Below are the code and all the weights of a small trained network. Each question names an input and a class and asks about switching units off, where a switched-off unit gives its printed mean instead of its output.

import numpy as np


def w(rows, s, z=0):
    codes = np.array(rows[::2]) - 128.0
    scale = np.full(codes.shape[1], s)
    scale[-1] = z or s
    return codes * scale


def f(y):
    return y / 2 * (1 + np.tanh(0.7978845608 * (y + 0.044715 * y**3)))


def log_softmax(a):
    a = a - a.max(-1, keepdims=True)
    return a - np.log(np.exp(a).sum(-1, keepdims=True))


def net(x, mask):
    res = np.array(x, float).reshape(1, 6) / 4 @ E
    y = f(res @ A[0][:, :-1].T + A[0][:, -1])
    res = res + np.where(mask, y, B[0][:, -1]) @ B[0][:, :-1]
    return log_softmax(res[-1] @ U[:, :-1].T + U[:, -1])


A, B = {}, {}
E = w([
[126,119,136,143],'x0',
[191,20,9,132],'x1',
[132,142,115,103],'x2',
[2,28,153,72],'x3',
[23,154,21,214],'x4',
[128,128,128,130],'x5',
],0.0066)
A[0] = w([
[141,153,105,107,180],'n0',
[168,94,130,122,128],'n1',
[119,144,110,113,151],'n2',
[136,153,198,91,186],'n3',
[142,135,208,101,176],'n4',
[75,228,128,191,192],'n5',
[133,197,117,154,217],'n6',
[105,105,19,181,59],'n7',
[212,44,135,69,110],'n8',
[141,164,251,97,224],'n9',
[134,143,135,131,141],'n10',
[131,114,112,151,165],'n11',
[249,115,124,163,247],'n12',
[145,103,139,120,176],'n13',
[4,96,159,91,168],'n14',
[159,130,117,111,213],'n15',
[157,125,146,154,206],'n16',
[128,79,11,160,37],'n17',
[136,140,118,146,210],'n18',
[162,144,224,99,244],'n19',
[214,101,125,125,165],'n20',
[185,122,81,125,170],'n21',
[26,105,133,103,164],'n22',
[135,152,154,130,182],'n23',
[45,187,130,136,106],'n24',
[119,155,114,132,164],'n25',
[124,65,122,103,159],'n26',
[121,203,129,160,215],'n27',
[110,36,141,72,143],'n28',
[181,127,109,111,169],'n29',
[107,196,125,175,253],'n30',
[134,58,127,74,141],'n31',
[89,47,152,98,218],'n32',
[154,131,137,115,168],'n33',
[139,124,120,131,118],'n34',
],0.011,0.0024)
B[0] = w([
[138,125,138,144,143],'n0',
[113,108,116,150,157],'n1',
[130,131,136,127,134],'n2',
[164,163,100,112,198],'n3',
[162,148,83,105,199],'n4',
[129,76,238,86,247],'n5',
[167,96,176,117,197],'n6',
[194,202,121,98,238],'n7',
[64,49,98,162,234],'n8',
[188,194,85,101,254],'n9',
[139,125,133,129,134],'n10',
[138,139,125,126,149],'n11',
[117,130,133,251,249],'n12',
[124,110,108,136,149],'n13',
[29,210,117,111,246],'n14',
[131,118,122,161,158],'n15',
[138,129,129,150,156],'n16',
[198,177,66,123,241],'n17',
[147,130,145,133,154],'n18',
[178,164,72,154,235],'n19',
[101,114,115,206,202],'n20',
[127,142,122,181,187],'n21',
[53,196,120,114,219],'n22',
[150,134,133,126,155],'n23',
[74,139,190,127,200],'n24',
[134,124,148,121,145],'n25',
[125,93,94,101,182],'n26',
[160,98,188,102,204],'n27',
[116,66,84,58,219],'n28',
[119,122,127,176,168],'n29',
[147,101,208,100,216],'n30',
[111,72,90,97,195],'n31',
[99,108,87,62,221],'n32',
[130,126,109,150,146],'n33',
[130,129,127,135,130],'n34',
],0.029,0.0066)
U = w([
[239,177,148,166,254],'0',
[124,204,71,59,176],'1',
[55,117,134,220,128],'2',
[68,32,105,91,52],'3',
[129,78,232,107,117],'4',
[2,184,195,151,38],'5',
],0.0067,0.0013)

Each question gives the input, the list of numbers given to net, and the class t.
The units are the neurons (one row each of A and B). Each row of codes is followed by its name. A weight is (code - 128) times the scale printed after its matrix; where a second scale follows, it is the last column's (A, B and U).
mask holds one flag per neuron, in row order. A switched-off neuron (its flag False) gives its mean, the last column of its row in B, instead of its output. The means were averaged over made-up inputs and are rounded, as every weight is.
A unit's drop is (log p(t) with every unit on - log p(t) with that unit switched off) / (log p(t) with every unit on - log p(t) with every unit switched off).
The circuit of an input: a set's keep is (log p(t) with only the set's units on - log p(t) with every unit switched off) / (log p(t) with every unit on - log p(t) with every unit switched off). Starting from the 12 units with the biggest drops (on a tie, the unit counted first), units are removed one at a time, each time the one whose removal leaves the highest keep (on an exact tie, the one counted first), for as long as the keep stays at least 0.8.
circuit, biggest first: the units of the circuit, biggest drop first
most important unit: the unit with the biggest drop
k most important neurons: the k neurons with the biggest drops, biggest first
drop of u: that unit's drop, to one decimal
input [-3,-5,-8,-3,1,-3], class 4: circuit, biggest first : n5
input [8,-6,-5,-3,0,7], class 0: 2 most important neurons : n9; n19
input [3,-7,7,7,1,-3], class 5: 3 most important neurons : n14; n24; n17
input [5,6,-5,1,-6,6], class 3: 2 most important neurons : n28; n31
input [-5,1,0,6,-8,-6], class 3: 2 most important neurons : n8; n28
input [2,5,-6,1,-8,-6], class 3: 2 most important neurons : n28; n31
input [-3,1,6,-8,8,-7], class 0: 3 most important neurons : n7; n17; n8
input [8,7,2,3,0,2], class 3: 2 most important neurons : n8; n9
input [7,5,-3,0,-6,1], class 2: 2 most important neurons : n12; n20
input [2,4,2,2,0,0], class 3: 2 most important neurons : n9; n19
input [-8,4,-1,-4,1,0], class 0: 2 most important neurons : n14; n17
input [-8,-1,-6,-6,7,-3], class 4: drop of n5 : 0.1
input [8,-2,5,-1,-3,5], class 0: drop of n14 : 0.1
input [-5,6,-2,6,-8,-4], class 3: drop of n14 : 0.0
input [6,-8,2,-4,-1,7], class 0: most important unit : n9
input [6,7,-1,-3,0,4], class 2: drop of n9 : 0.2
